In the rows, 128 means zero.
Each row of numbers belongs to one of the elements below and depends on some of the facts about them. Some rows are named. Which element is each other row?

Known rows:
klomer: [109 138  83 132  88  55 103 162 187 126 125 137 143 147 131 125 113 101
 132 131  86 170  87 175 142  69]
vako: [ 86 103  87 147 123 105 125 132 158  87 120 169 129 117 166 122  90  96
 130 123  73 170 123 195 136  85]
tribi: [ 95 110  92 139 120 102 130 126 160  90 112 179 135 129 179 116  90  91
 127 127  81 166 128 192 132  86]
gradir: [113 116 122 138 105 102 119 136 164 127 134 135 131 145 165 104 106  99
 137 132  90 156 113 152 127  78]
zevul: [113 107 110 102 112 109 127 144 189 155 124 128 125 129 166  97  86 108
  93  99  84 165 139 160 165  71]
dustisa: [135  97 120  91 114  94 122 132 191 156 116 135 125 143 182  94  80 100
 106 110  75 152 142 157 163  66]
klaskir: [115 104 109 103 111 104 120 146 189 146 125 126 123 122 163  90  94 126
  97 100  78 168 141 151 164  74]
statris: [125 112 115 136 112  95 115 127 163 125 119 143 138 154 167 100  97  88
 141 132  82 138 118 150 137  74]
perur: [117 101 119  99 107 100 128 138 191 153 127 130 122 125 175  93  93 122
 104 104  81 168 138 153 160  73]
nosto: [151 125 121 120 117  93  98 138 170 100  84 147 131 147 170  86 117  87
 139 141 100 140 135 152 142  86]
druzur: [145 107 110  89 124  83 101 107 184 143 103 160 149 127 171  72  85 136
 100 109  88 164 149 151 158  48]
grutun: [121 107 104 144  93  79  90 100 146 111 142 165 135 119 189 100 132 124
 125 106 152 174 107 128 148  49]
pluzisten: [134 104  93 100 119 102 101 161 191 123  85 130 121 125 148  81 100 110
 100  98  79 144 154 160 184  80]
beva: [121 106 106 147  90  93 117 120 156 123 143 134 113 133 196 128 115  66
 115 107 152 162 105 142 151  63]
musi: [112 113 117  98 112 105 132 117 189 167 142 132 135 119 172  98  72 114
  81 103 102 185 131 157 144  56]
listes: [104 125 107 127 116 107 134 116 160  89 107 182 139 121 191 115  93  84
 113 135 112 181 127 195 121  92]
pozu: [117  95  96 156  94  88 103 125 155 115 140 138 115 129 182 116 123  92
 128  99 129 156 106 137 163  62]
gogru: [125 101 100 149  97  79 105  95 150 122 142 159 135 138 195 114 107  89
 121 103 141 153 106 135 150  41]
puskam: [ 80 110  99 144  94 105 144 136 150  87 117 191 153 140 195 106 101 112
 131 113  72 146 129 190 138  87]

There are 2 kinds of fact about the elements: Φ, κ.
skover	Φ	d; fiderik	Φ	b; flugrega	Φ	a; druzur	Φ	a; flista	Φ	a
flozol	Φ	a; denek	Φ	c; zaklas	Φ	d; moske	Φ	d; tupubre	Φ	d
trisuk	Φ	a; stuvil	Φ	b; listes	Φ	c; puskam	Φ	c; nuskol	Φ	c
sigruzir	Φ	a; perur	Φ	a; vako	Φ	c; stilir	Φ	c; pami	Φ	b
planem	Φ	a; bafol	Φ	c; troska	Φ	d; grudor	Φ	a; kudrek	Φ	d
fepa	Φ	a; fiza	Φ	a; veflodom	Φ	a; gritapur	Φ	a; grodibrek	Φ	d
fogi	Φ	c; skostagrus	Φ	a; ruzagrom	Φ	b; stibim	Φ	a; dofis	Φ	c
grutun	Φ	b; tribi	Φ	c; beni	Φ	a; basar	Φ	d; tazel	Φ	a
dukis	Φ	c; leden	Φ	c; beva	Φ	b; pluzisten	Φ	a; zevul	Φ	a
togru	Φ	b; klapoklas	Φ	c; greskugrur	Φ	c; briregrur	Φ	a; meklo	Φ	c
tuvok	Φ	b; sofum	Φ	a; tridras	Φ	d; sobru	Φ	b; bimek	Φ	c
stestor	Φ	c; fubi	Φ	d; gudristik	Φ	c; rego	Φ	c; konan	Φ	a
vopo	Φ	a; dakelo	Φ	b; buvas	Φ	a; nebufa	Φ	d; naduti	Φ	b
kliral	Φ	b; difak	Φ	d; brodar	Φ	a; klaskir	Φ	a; negum	Φ	c
flugros	Φ	b; fofla	Φ	c; rudra	Φ	a; sipul	Φ	a; dustisa	Φ	a
rufi	Φ	a; gogru	Φ	b; trustamol	Φ	a; godro	Φ	b; vimul	Φ	c
gova	Φ	c; grogrem	Φ	c; suskol	Φ	a; gigrek	Φ	d; trupli	Φ	b
klirimuk	Φ	c; drikles	Φ	a; stefo	Φ	a; refe	Φ	b; ruploma	Φ	d
vugon	Φ	a; drifin	Φ	d; klomer	Φ	d; grobe	Φ	b; flebe	Φ	a
viflos	Φ	c; bibritra	Φ	d; bruza	Φ	b; gaskir	Φ	c; kulis	Φ	c
papus	Φ	d; drudim	Φ	b; flukli	Φ	b; ruboplik	Φ	c; grafla	Φ	d
skubur	Φ	a; saskin	Φ	c; pladras	Φ	b; foplen	Φ	c; dalel	Φ	d
klerar	Φ	b; pozu	Φ	b; vudro	Φ	b; kliklam	Φ	c; varuram	Φ	a
lova	Φ	b; musi	Φ	a; giflo	Φ	b; stiflavil	Φ	a; trati	Φ	d
brires	Φ	b; gobru	Φ	c; klodre	Φ	c; niruskim	Φ	d; kibrodrus	Φ	b
broflik	Φ	b; tovar	Φ	a; droban	Φ	b; skover	κ	giflo; flugrega	κ	rudra
klikli	κ	tupubre; gruvim	κ	musi; miskam	κ	stakek; flozol	κ	drogos; denek	κ	barik
tupubre	κ	naduti; skagro	κ	klomer; trisuk	κ	kulis; listes	κ	zolak; puskam	κ	pami
perur	κ	fogi; vako	κ	flugros; gradir	κ	gigrek; brugi	κ	tazel; stilir	κ	stiflavil
pami	κ	dalel; planem	κ	vopo; bafol	κ	godro; troska	κ	listes; grudor	κ	gobru
kudrek	κ	grogrem; fepa	κ	flebe; fiza	κ	kliklam; drogos	κ	viflos; veflodom	κ	briregrur
gritapur	κ	kudrek; grodibrek	κ	vistigo; skostagrus	κ	droban; ruzagrom	κ	flista; dofis	κ	zevul
tribi	κ	drifin; muzilim	κ	puskam; basar	κ	klodre; tazel	κ	vimul; dukis	κ	skagro
leden	κ	brires; grava	κ	muzilim; mufu	κ	klaskir; statris	κ	saskin; beva	κ	fepa
pluzisten	κ	beni; zevul	κ	tridras; vistigo	κ	dakelo; togru	κ	refe; greskugrur	κ	zaklas
briregrur	κ	zudova; meklo	κ	gaskir; tuvok	κ	klikli; sofum	κ	fubi; tridras	κ	dritro
sobru	κ	stetis; stetis	κ	rufi; bimek	κ	ruploma; fubi	κ	dustisa; gudristik	κ	togru
sekol	κ	sipul; rego	κ	gova; konan	κ	denek; buvas	κ	negum; nebufa	κ	grafla
naduti	κ	tribi; kliral	κ	miskam; difak	κ	stefo; klaskir	κ	basar; nosto	κ	druzur
negum	κ	perur; fofla	κ	gogru; sipul	κ	skover; dustisa	κ	varuram; rufi	κ	nuskol
dritro	κ	grobe; trustamol	κ	planem; godro	κ	flugrega; vimul	κ	fiderik; gova	κ	gritapur
barel	κ	ruzagrom; suskol	κ	leden; gigrek	κ	buvas; trupli	κ	dukis; flaron	κ	stuvil
drikles	κ	klapoklas; stefo	κ	ruboplik; refe	κ	greskugrur; ruploma	κ	plapli; vugon	κ	gaskim
drifin	κ	lova; klomer	κ	vako; flebe	κ	gruvim; viflos	κ	fofla; bibritra	κ	figru
bruza	κ	grudor; zudova	κ	grutun; bruvol	κ	drikles; gaskir	κ	moske; kulis	κ	gradir
drudim	κ	stestor; flukli	κ	bruza; grafla	κ	skostagrus; stakek	κ	skubur; plapli	κ	niruskim
saskin	κ	flaron; pladras	κ	stibim; foplen	κ	statris; dalel	κ	stopegar; klerar	κ	skuplun
pozu	κ	tovar; vudro	κ	broflik; varuram	κ	barel; giflo	κ	nebufa; stiflavil	κ	beva
trati	κ	flukli; brires	κ	meklo; klodre	κ	pozu; niruskim	κ	brodar; gaskim	κ	veflodom
droban	κ	bruvol

Which element is each row?
No name comes twice in this set of rows, the named rows included.
[117  92 108 144 141  84  87 108 164 130 149 124 109 114 136 113 100 130
 155 147  66 191 103 139 120  63] : figru
[128 119 127  88 102 108 115 157 194 124 101 134 114 114 173  77 125 133
 100 114 107 178 155 152 163  94] : vugon
[103 129  97 131 116 113 121 146 163  66  89 175 129 112 178 104 114  88
 114 132 115 174 141 197 137 107] : bafol
[ 68 110  98 147  94 102 147 118 147  98 126 207 173 139 192 103  88 118
 123 109  75 145 124 192 131  74] : nuskol
[100 147  96 130  59  57 120 166 179 127 122 162 170 168 157 112 123 116
 131 124  82 143  94 170 144  71] : dalel
[115 125 103  97 121  99 107 121 183 138 113 153 153 104 150  70  93 137
  76  95 119 178 143 156 153  58] : rudra
[103 109  99 151  83 107 120 153 158 114 141 115  96 120 188 130 134  65
 112  95 156 163 107 146 163  85] : drudim
[107 100  91 158  87 103 109 153 153 108 138 124 100 128 180 125 130  77
 126  94 133 150 109 142 173  81] : pladras
[113 139  93 126  78  61 101 184 186 107 109 136 134 141 137 116 143 115
 137 139  86 174  97 171 145  92] : grodibrek
[132  94 116  96 114  94 118 135 190 153 116 136 124 139 175  93  85 116
 115 108  63 152 144 151 169  66] : tazel
[126 119  93 145  93  93  91 126 149  97 120 156 131 118 179 101 132  92
 110 100 170 161 116 140 158  65] : godro
[109  91  80 159 101  82  93 110 147 121 150 149 130 124 167 115 110 104
 127  92 122 154 100 135 159  44] : flugros

Now the same elements, written a new way:
Known rows:
grodibrek: [108 181 144 104 125 110  90 176 141  87 191 141 116 156 133 121 101 112
 195 106  43 161 127 153 123 153 125 158 149 113 110 101 182 110 153 162
 144 108  76]
moske: [118 151 158 110  96 104  86 100 147  78 150 130 135 153 123 128 138  67
 193 125 111 153 134 181  96 122 165  97 143 105  59 138 116  82 165 163
 153 125 143]
flozol: [152 102 166 138 206 173 149 133 109 127 113 129  92 101 130 106 128 133
 137 123 124  71 154 100 141 133 163 159 143  87 146 150 181 163 105  90
 127 156  82]
trisuk: [144 119 170 123 173 143 133 159 101  98 106 163  99 125 116 111 137 130
  84 114 109  76 107 129 125 136 130 159 160 131 158 141 161 137 126 100
 138 170 110]
togru: [109 159 110 131 120  95 152 148 145 203 159 147 125  96 111 111 143 126
  88 105 176 138 145 139 119 106  86 118 116 171 126 116  73 132 128 167
 155 133 132]
brodar: [161  64 144 138 127 148 160 119  93  88 102 138 115 138 134  87 154 117
  95 114 143  66 126 151 129 110 138 103 164 117 139 157 104 112 147  98
 115 150 141]
stakek: [116  97 151 128 146 150 116  79 116 143 133 127 155 101 111 153 144 108
 137 124 139 123 162 104 128 141 183 125 104 104 123 114 110 113 128 114
 111 137 127]
skubur: [168  66 164 146 178 158 149  79 104 116  84 131 105 115 109 107 151 118
 130 126 168  67 155 148 117  95 168 105 144  78 121 171 126 115 118  96
 123 151 124]
grobe: [127 125 130 120 101 137 157 129 131 191 157 151 156 119 141  96 158 121
 126  99 179 154 160 122 119 102  77  66 113 146 109 145  73 139 163 153
 162 116 158]
dukis: [137 147  91 128  98 131 133  97 126  98 104 126 126 171 140 154  96 162
 152 176 137 153 115  79 159 158 122 139 108 124 158 121 139 153  92 137
  89  77 150]
trupli: [117 155 130 110 133 135 144 150 125 196 185 182 121 104 119 113 130 131
 124 105 153 139 147  71 119 154  67 136 100 144 155 118 109 170 130 166
 159 112 109]
drifin: [ 88 127 144 136 101 104 105 119 105  99 187 144 108 144 115 111 102  91
 219 114  95 132 151 145 136 148 178 145 157 109  90  96 111 117 128 175
 149 118  94]
greskugrur: [120 168  80 136  91  98 122 112 135 111  89  94 129 157 136 170  91 169
  98 167 140 146  93 132 160 125 143 154 126 170 136 110 109 139  90 144
  90 105 158]
gaskim: [111  95 107 139 114 132 111 163 154 155 142  84 155 107 167 133 124 127
 130 143  89 153 113 114 119 145 122 120 122 123 121 111 142 130 152  72
 141 146 112]
meklo: [129 187 125 110 107 139 113  95 154  94  66 112 159 164 142 175 109 153
 128 171 141 173 117 113 153 121 147 121 115 153 122 146 129 144 108 138
 104 111 170]
nuskol: [119 131  96 145  68 143 105  95 135 103  66 110 151 183 117 161 103 154
 145 176 165 176  84 120 152 123 107 111 123 132 130 118 131 126 110 119
 122 102 186]
kliral: [114 144 147 108 164 163 128 116 134 214 165 174 160  79  95 150 158 134
 126  98 173 128 170  98 132 140 122 137  85 129 119 133 100 174 103 182
 159 128 113]
tovar: [162  63 135 151 132 135 171 126  98  97 106 120 106 125 152  83 146 124
 103 118 142  69 124 159 125 100 145 102 169 113 125 160 109 109 134  92
 123 150 133]
droban: [117 145 120 111 114 125 152 142 136 194 165 157 152 108 127 113 147 135
 115  99 163 142 155 117 117 119  88 105 109 155 123 128  80 143 142 165
 159 125 140]

Name these rows:
No name comes twice in this set of rows, the named rows included.
[117 109  82 141 111 125 151 171 169 218 163 106 145  89 160  97 138 130
 138 116 154 164 128 141 112 102  57  75 117 126  99 141 110 141 145 118
 189 130 129] : grutun
[149 144 195 101 180 160 125 149 120  95  82 153 119 122 132 116 147 116
  95 122 123  88 125 129 120 132 149 144 160 138 140 172 151 143 143 103
 141 180 124] : suskol
[117 102 140 143 155 145 129  95 129 158 141 103 134 105 138 134 115 120
 164 138 122 140 180  91 134 127 167 132 106  95 133 109 138 131 124  99
 113 116 104] : drogos
[ 96 121 125 141 113 127 177 112 117 206 163 147 129 123 113  85 127 124
 159 100 198 133 183 117 136  93  92 101 117 138 124 109  72 140 127 154
 152 113 133] : lova
[110 250 160  92 168  86 148 167 166 202 147 137 136  96 134 115 133 128
  74  91 145 140 180 136 121  80 118 132 112 216 118 128  86 142 134 186
 136 149 131] : drudim
[136 148  70 137 106 106 118  98 155 112  92 100  97 136 152 172  97 147
 151 214 146 154  80  71 123 179 124 128 102 129 137 141 125 171  85 111
 129 101 147] : listes
[125 117 118 140 149 144 174 102 143 225 161 129 131  93 123 106 135 125
 171 111 182 147 192 114 127  92 101  90  93  99 114 133 105 146 121 148
 159  99 111] : gogru
[133 117 116 124 105  99  86 115 120  90 186 137 124 113 114 157 149  91
 159 120  78 123 111 181  96 165 176 128 125 100  72 127 118 105 136 176
 127 111 109] : fubi
[118 183 169  91 152 122  76 135 144  86 171 141 127 124 119 150 123  89
 198 117  73 150 147 138 105 168 173 145 125 103  80 141 160 121 147 178
 149 120  94] : difak
[183  59 125 145 152 136 149 105 105  95 106 123 108 111 130 100 157 115
  90 118 138  67 116 170 107 106 138  97 141  98 127 167 127 106 134  98
 104 144 128] : flista
[115 100 164 147 173 136 150 177  98 125 109 131  94 130 112  89 102 148
 118 103 108  70 116 135 156 116 131 191 178 120 171 106 182 131 108  87
 135 163  83] : konan
[ 93 154 144 107 111 151 113 165 131 200 152 186 159 118  94 132 149 134
 114  99 164 161 117 100 123 149  60 136 113 162 132 116 115 160 138 158
 194 150 131] : sobru

The same elements again, as new rows of numbers:
Some elements and their rows:
klapoklas: [138 179 101 169 143 133  67  87 106 172 154 114 105 149]
kliklam: [153 146 117 147 157 161 117 107 102 164 133 107  95 132]
bafol: [125 145 119 135 158 146 123 151  86 170 114 105  96 108]
mufu: [100 177 106 101 151 139 141 163 166  54  79 167 110 121]
sofum: [117  65 145 117  75 118 127 165 105 171 124 212 120 110]
grafla: [101 193 165 153 146  38  57 114 148 148 124 129 159 169]
drudim: [124  94 101 106 139 132 101 134 123 115 105  99 165 112]
grava: [ 83 154 157 105 133 104 163  87 124  86 134 118  92  84]
buvas: [165  86  78 142 105  88 174 201 103 104 181 145 104 141]
tazel: [123 109 141 134  86 134 137 168 143 134 164 154 130 117]
klodre: [150 160 103 130 196 186  98 188 141 130  92 138  91 127]
dalel: [131 130 228 118 179  80 136  95 141 131 131  96 117 120]
briregrur: [156 132 168 111 120 138 142 146 118 121 210 153 156  67]
planem: [124 108 137 136  86 132 138 169 142 135 165 153 129 117]
sekol: [ 62 197 106 127 110  77 112 114 124 100 119 145 124 124]
sigruzir: [123 107 135 136  86 130 135 170 141 136 166 154 132 120]
trustamol: [109 108 137 129  86 126 139 191 133 138 157 151 131 107]
niruskim: [139 141 198 124 164  91 131 125 150 128  97 118 136 150]
pami: [130  82 141 104 153 132 105  81 126 113 151  76 140  88]

Rows to name:
No name comes twice in this set of rows, the named rows included.
[ 86 208 100 143 104  84  94  68 142  96 141 151 124 149] : bruvol
[177 117 135 132 183  43 171 161 104 101 111 111 111 174] : gigrek
[143 142  67 125 138  77 194 125  97  53 126 135  85 148] : gradir

